Below is a small trained network, with its code and all its weights. Each question gives an input and a class and asks what happens when units are switched off, that is, made to give their printed mean instead of their output.

import numpy as np


def w(rows, s, z=0):
    codes = np.array(rows[::2]) - 128.0
    scale = np.full(codes.shape[1], s)
    scale[-1] = z or s
    return codes * scale


def norm(h):
    return h / np.sqrt((h * h).mean(-1, keepdims=True) + 1e-5)


def f(y):
    return y / 2 * (1 + np.tanh(0.7978845608 * (y + 0.044715 * y**3)))


def log_softmax(a):
    a = a - a.max(-1, keepdims=True)
    return a - np.log(np.exp(a).sum(-1, keepdims=True))


def net(x, mask):
    res = np.array(x, float).reshape(1, 5) / 4 @ E
    u = 0
    for l in range(3):
        y = f(norm(res) @ A[l][:, :-1].T + A[l][:, -1])
        res = res + np.where(mask[u : u + 5], y, B[l][:, -1]) @ B[l][:, :-1]
        u += 5
    return log_softmax(norm(res)[-1] @ U[:, :-1].T + U[:, -1])


A, B = {}, {}
E = w([
[128,127,130,126,128],'x0',
[65,62,74,180,223],'x1',
[1,213,99,178,108],'x2',
[124,124,132,123,126],'x3',
[146,59,80,181,48],'x4',
],0.0057)
A[0] = w([
[75,122,124,176,27,27],'L0N1',
[104,158,71,254,22,2],'L0N2',
[102,222,132,135,72,80],'L0N3',
[135,45,106,147,108,71],'L0N4',
[166,180,76,170,71,38],'L0N5',
],0.0076,0.0051)
B[0] = w([
[120,116,141,92,125,185],'L0N1',
[129,118,130,10,152,255],'L0N2',
[144,116,186,155,116,216],'L0N3',
[118,119,139,182,122,177],'L0N4',
[61,127,161,99,87,129],'L0N5',
],0.012,0.0024)
A[1] = w([
[87,201,176,124,77,57],'L1N1',
[254,152,140,99,126,101],'L1N2',
[26,157,86,207,179,2],'L1N3',
[141,158,150,204,196,173],'L1N4',
[169,103,172,174,21,23],'L1N5',
],0.0076,0.0043)
B[1] = w([
[160,118,173,185,168,180],'L1N1',
[2,172,128,98,75,253],'L1N2',
[126,199,71,88,92,216],'L1N3',
[36,180,155,123,143,241],'L1N4',
[103,153,17,93,129,178],'L1N5',
],0.0083,0.0026)
A[2] = w([
[91,159,56,153,131,127],'L2N1',
[133,73,55,200,80,185],'L2N2',
[115,125,23,129,47,2],'L2N3',
[54,88,112,89,224,63],'L2N4',
[169,185,186,244,128,90],'L2N5',
],0.011,0.0054)
B[2] = w([
[166,142,149,92,99,206],'L2N1',
[94,168,176,182,156,239],'L2N2',
[248,17,64,112,112,192],'L2N3',
[203,74,100,149,62,253],'L2N4',
[136,43,107,167,193,173],'L2N5',
],0.011,0.0041)
U = w([
[65,243,116,4,126,237],'0',
[250,32,25,123,97,8],'1',
[113,130,193,241,218,135],'2',
],0.011,0.0014)

Each question gives the input, the list of numbers given to net, and the class t.
The units are the neurons (one row each of A and B). Each row of codes is followed by its name. A weight is (code - 128) times the scale printed after its matrix; where a second scale follows, it is the last column's (A, B and U).
mask holds one flag per neuron, layer by layer. A switched-off neuron (its flag False) gives its mean, the last column of its row in B, instead of its output. The means were averaged over made-up inputs and are rounded, as every weight is.
A unit's drop is (log p(t) with every unit on - log p(t) with that unit switched off) / (log p(t) with every unit on - log p(t) with every unit switched off).
The circuit of an input: a set's keep is (log p(t) with only the set's units on - log p(t) with every unit switched off) / (log p(t) with every unit on - log p(t) with every unit switched off). Starting from the 12 units with the biggest drops (on a tie, the unit counted first), units are removed one at a time, each time the one whose removal leaves the highest keep (on an exact tie, the one counted first), for as long as the keep stays at least 0.8.
units of the circuit, in order: the units of the circuit, biggest drop first
most important unit: the unit with the biggest drop
k most important neurons: the k neurons with the biggest drops, biggest first
top k neurons in layer l: the k neurons of layer l with the biggest drops, biggest first
drop when u is switched off: that unit's drop, to one decimal
input [-7,8,8,-6,3], class 1: units of the circuit, in order -> [L2N4 L0N2]
input [8,4,2,1,0], class 0: 3 most important neurons -> [L0N2 L1N3 L1N4]
input [4,-4,-2,-4,0], class 0: units of the circuit, in order -> [L1N2]
input [-5,-1,8,2,0], class 2: 3 most important neurons -> [L0N3 L1N1 L1N2]
input [-8,4,-8,-4,1], class 2: top 2 neurons in layer 2 -> [L2N2 L2N3]
input [-5,7,1,-5,0], class 0: top 3 neurons in layer 1 -> [L1N3 L1N4 L1N5]
input [-5,1,-8,3,1], class 2: units of the circuit, in order -> [L0N2 L2N3 L2N4]
input [6,-6,7,5,0], class 2: units of the circuit, in order -> [L1N1 L2N5]
input [0,-7,4,-8,-1], class 2: 2 most important neurons -> [L1N1 L2N5]
input [8,7,2,3,0], class 0: top 2 neurons in layer 1 -> [L1N3 L1N4]
input [1,0,7,-2,-4], class 2: 4 most important neurons -> [L0N3 L1N1 L2N5 L1N2]
input [-3,7,1,-7,-2], class 0: 3 most important neurons -> [L1N3 L0N2 L1N4]
input [7,6,0,-8,-3], class 1: 2 most important neurons -> [L2N4 L1N2]
input [-6,-5,-8,0,-1], class 0: most important unit -> L1N2
input [-5,8,8,-4,4], class 1: top 2 neurons in layer 2 -> [L2N3 L2N4]
input [7,-5,-8,3,-1], class 0: 2 most important neurons -> [L1N2 L2N4]
input [7,5,-1,3,-4], class 1: drop when L2N4 is switched off -> 3.1
input [7,7,-4,-2,2], class 2: drop when L2N2 is switched off -> 0.2
input [-8,3,-1,4,-5], class 1: drop when L2N4 is switched off -> 2.2
input [6,7,6,3,-3], class 0: units of the circuit, in order -> [L1N3]
